[101 104 128 100 207 145 226  93 136 103  69 103 116 183  95 186 128 180
 128  78 118  37 110 114 128 125  88 163 220 129  93 155 128 125 139 128
 128 121 118 150 146   6 122 142 150 122 112 128 107 116 163] -> Q341
[ 88 127 112 101 119 116 128 104 112 153  99 104  92 128 138 102 128 133
  70 128 113 128 128 127  75 104 166 128 147 165 128  69 146 128  51  75
 123 113 128 125 128 172 128 128 111 117 102  84 204 163 128] -> Q120
[115 156 103  81 112  83 169 106 128 188 123 122 128 108  88 102  82 101
  89 138 115 128 143 132 128 132 128 112  89 124  96 121  88 186 108 128
 112 109 156 102 128 153  91 121 134 139 135 158 143 128 178] -> Q270
[143 134 128 129 128 117 147 119 124 126 106 143 128 136 128 128 145 144
 150 128 134 115 131 122 128 125 131 140 143 130  89 165 150 116 128 116
  93 136  63 128 138 106 128 128 130 119 121 128 205 121 145] -> Q493
[183 123 116 128 128  74 121 107 113 128 125 146 146 121 157 128 147 129
 173 100 126 128 104 135 158 128 128  64  98 148 121 143 177 128  96 203
  90 146  91 117 147 153 128 139 132 128 156 128 128 105 111] -> Q846
[139 112 155 139 128 128  46 190 144 129 153 136 137 128 124 141 117 132
 160 179 137  88 126 126 148 144  76 135 149 118 154 159  94 148 161 137
 156 144  99 133 131 128 128 155 124 128 114 132 128 107 145] -> Q754
[128 108 135  46 127 167  47 128 107 197 164 133 130  82 187  83 122 101
 134 114 108 110 128 148 170  88 164 112 128 141 164 128 128 156  54 118
 238 132 161  90  70 196 180 128 128  83  74 102 128 146  32] -> Q227
[170 128 170  67 142 119 106 128 120 194 180 127 124  97 149 128 127 110
 127 121 128  51 124 128 128 104 128 106 128 128 138  82  84 130 128 142
 199 128 207 100  84 198 158 135 112 111 131 104 151 128  63] -> Q609
[169  95 150 128 119 128 128 165 169  90  81 118 174 106 138 134 128 111
 128 173 140 117 106 144 143 128 128 128  78 138 128 128  91 109 209 128
 152 128  74 180 129  69 110 152 130 128 151 128 145 126 128] -> Q956
[103  85 142 144 128 128 206 155 143 128  79  93 156 146 123 179 130 128
 128 128 128  66 122 134 128 147 114 133 135 133  69 128  80 127 128 128
 103 136 126 167 161  29 128 179 128 159 157 157 139 128 151] -> Q198
find: [128 108 135  46 127 167  47 128 107 197 164 133 130  82 187  83 122 101
 134 114 108 110 128 148 170  88 164 112 128 141 164 128 128 156  54 118
 238 132 161  90  70 196 180 128 128  83  74 102 128 146  32]
Q227
succ: [187]
[83]
perm: [ 51  63  67  82  84  84  97 100 104 104 106 106 110 111 112 119 120 121
 124 124 127 127 127 128 128 128 128 128 128 128 128 128 128 128 128 130
 131 135 138 142 142 149 151 158 170 170 180 194 198 199 207]
Q609
succ: [29]
[128]
succ: [204]
[163]

[141 139 123 125 131 117 146 145 119 137 132 114 114 154 122 134 120 155
 154 124 114 142 123 117 152 173 131 123 126 105 152 137 109 129 124  87
 134 135 110 123 139 121 133 130 104 135] : Q754
[130 127 128 128 127 133 126 130 128 127 128 127 126 127 130 127 127 127
 128 128 127 129 130 128 128 131 131 128 124 128 126 129 127 128 130 128
 130 126 129 127 126 128 131 129 124 126] : Q120
[128 126 128 130 123 127 128 130 128 129 128 127 127 127 130 127 128 126
 128 130 126 133 127 127 127 127 128 128 130 128 128 127 128 129 128 126
 124 127 126 129 126 129 133 130 130 130] : Q493
[127 126 129 130 131 127 128 126 128 129 128 127 127 127 126 127 128 126
 128 130 130 124 127 127 127 127 128 128 126 128 128 123 128 129 128 126
 124 127 126 126 126 129 133 130 130 130] : Q341
[128 128 128 130 131 127 128 126 127 129 128 131 127 127 126 127 128 126
 128 130 126 124 127 127 127 127 128 128 130 128 128 127 128 129 128 126
 124 127 126 129 130 129 133 130 130 130] : Q609
perm: [124 124 126 126 126 126 126 126 127 127 127 127 127 127 127 127 127 127
 127 128 128 128 128 128 128 128 128 128 128 128 128 128 129 129 129 129
 130 130 130 130 130 130 130 131 131 133]
Q609
perm: [130 130 130 133 129 126 129 126 127 124 126 128 129 128 127 128 128 130
 128 128 127 127 127 127 133 126 130 128 126 128 127 130 127 127 127 128
 129 128 130 128 127 123 130 128 126 128]
Q493
find: [127 126 129 130 131 127 128 126 128 129 128 127 127 127 126 127 128 126
 128 130 130 124 127 127 127 127 128 128 126 128 128 123 128 129 128 126
 124 127 126 126 126 129 133 130 130 130]
Q341
succ: [122]
[134]

[136 110 135 125 105 181  98 170 143 219 152 166 134  93 208  78 196] -> Q609
[ 75 166 153  87 115 140 129  83  93 159  97 161  87 151  84  77  95] -> Q341
[208 143 152 219 181  98  93 105 110 136 134 170 134 196  78 166 125] -> Q908
[115 153  83  95  87 159 161 166 155  84  78  93  75  87 140 129  97] -> Q493
[136  93 208 134 152 181 196 170  77 110 166 143 125 134  98 105 219] -> Q846
[168  99  60 148 105 134  72  81  75 135 100 132  60  96  93  98 128] -> Q754
perm: [ 97 115 153  83  95  87 159 161 166 155  84  78  93  75  87 140 129]
Q493
perm: [181 134  78 208 125 170 143 105 196 134 219 136  98  93 152 110 166]
Q908
perm: [ 78  93  98 105 110 125 134 134 136 143 152 166 170 181 196 208 219]
Q908
find: [208 143 152 219 181  98  93 105 110 136 134 170 134 196  78 166 125]
Q908

[ 71  48 206 210 142] -> Q609
[ 88 143  89 118 144] -> Q754
[125 131 118 136 128] -> Q120
[ 42 213 163  57 207] -> Q846
[146 107 131 118 115] -> Q198
[ 87 144  89 143 118] -> Q493
[187  39  72  64 169] -> Q956
[ 71 117 142  48 207] -> Q427
[112  77  60  25 184] -> Q908
[ 58 213 207 163  42] -> Q227
[124 209 228 247  45] -> Q341
perm: [143  89 144  87 118]
Q493
perm: [ 88  89 118 143 144]
Q754
succ: [58]
[213]
perm: [207  71 117 142  48]
Q427
succ: [209]
[228]
perm: [ 42 163 207 213  58]
Q227
perm: [ 45 124 209 228 247]
Q341

[136 129 127 120  61  92 194 149  90  85 121 158 149 137 123 180 107 169
  49 177 154 118 123 114  90 164 167 154 207 111 144  95 114  89 150 132
 114  93 113  30 134 132 142 131  83 130 121 123] : Q341
[160 112 117 132 164 162 117  82 132 150 151 115 128 110 146 130 118 139
 190  85 126 125 111 124 150  76 109 123  49 164 131 164 140 193  88 140
 152 169 130 189 103 127  99 120 153 126 118 111] : Q956
[126 206  75 176 153 182  88 204 133 162  77 124 123  83  89  82 180 102
 172 124 136 181  91  93 171 205  97  94 107 113 156 103 112 133 176 113
 123  96 114 167 156 136 168 129 132 131 165  91] : Q427
[138 121  94 143 123 127 157 113  95 107 113 154 170 130 121 154  82 190
 110 149 134 143 108 110 101 149 168 155 147 135 142 110 117 139 141 119
 125 106 102 123 108 145 134 114 100 136 126 108] : Q908
[ 93 149 203  76 164  92 138 151 191 151 133  78  68 170 146  66 184  25
 134 116  56 119 186 148 172 109  81  86 119  88 105 154 168  66 124 120
 141 175 165 140 154  90 132 129 183  86 144 186] : Q270
[217 156 153 104 109 152  95 163 100 105 183  97  85  57 137  85 195 106
 125 123 243  72 102 102 175 115  69  90 100 144 161 158 126 159  63 184
 159 150 143  29 156  87 115 157 137 110 113 102] : Q754
[142 199 151 122 108 137 115 239 122 101 130  86  76  67  84 119 226  59
 102 175 218 113 132 115 184 216  73  62 166  90 139 122 106  84 125 134
 133  89 137  49 197  87 175 167 135 113 156 132] : Q609
[126 206  75 176 128 182  88 204 133 122  77 124 123  83  89  82 180 102
 172 124 197 181  91  93 171 205  97  94 107 113 156 103 112 133 149 113
 123  96 114 167 156 136 168 129 132 131 165  91] : Q493
[144 164 114 106  52 108 213 124 107  80 145 156 160  68 165   2  94 174
  98 124 123 156 102  62 122 126 156 159 130 114 189 124 165 110 130 134
 125 165 106  85 100 128 123  83 117  88 126 102] : Q846
[172 164 114 106  52 108 213 124 107  80  99 156 160 173 165   2  94 174
  98 124 123 156 102  62 122 126 156 159 130 114 189 110 165 110 130 134
 146 165 106  85 100 128 123  83 117  88 126 102] : Q198
find: [136 129 127 120  61  92 194 149  90  85 121 158 149 137 123 180 107 169
  49 177 154 118 123 114  90 164 167 154 207 111 144  95 114  89 150 132
 114  93 113  30 134 132 142 131  83 130 121 123]
Q341
find: [126 206  75 176 128 182  88 204 133 122  77 124 123  83  89  82 180 102
 172 124 197 181  91  93 171 205  97  94 107 113 156 103 112 133 149 113
 123  96 114 167 156 136 168 129 132 131 165  91]
Q493
succ: [81]
[86]
perm: [110 101 149 168 155 147 135 142 110 117 139 141 119 125 106 102 123 108
 145 134 114 100 136 126 108 138 121  94 143 123 127 157 113  95 107 113
 154 170 130 121 154  82 190 110 149 134 143 108]
Q908

[114 136 154  91 109 107] -> Q427
[111 122 153 179 100 142] -> Q754
[ 97  85  76 108 185 151] -> Q120
[ 97 167 219 190 178 149] -> Q956
[ 97  85  76 128  85 114] -> Q198
[188 119  29  64  65  66] -> Q908
[109 114 107 136  91 153] -> Q341
[180 207 170  27  94 107] -> Q846
succ: [207]
[170]
perm: [114  91 107 109 154 136]
Q427

[ 92 128 112 132 102 196]  Q846
[114  63 143  46  23  40]  Q908
[132 128  92 196 113 102]  Q227
[ 64 112 125 137 118 111]  Q120
[174 115 130 190 111 132]  Q341
[187 108 114 123 121 103]  Q427
[111  99 104 234  78 101]  Q609
[144 128 132 108  61 115]  Q956
[147 182 121 137  81 115]  Q270
[125 138  55  55 128 187]  Q754
[118 125 112 111 136  64]  Q198
[122 172 134 135  52 151]  Q493
succ: [61]
[115]
succ: [135]
[52]
perm: [196 102 128  92 112 132]
Q846
succ: [63]
[143]
perm: [ 64 136 111 112 125 118]
Q198
perm: [102 113 196  92 128 132]
Q227

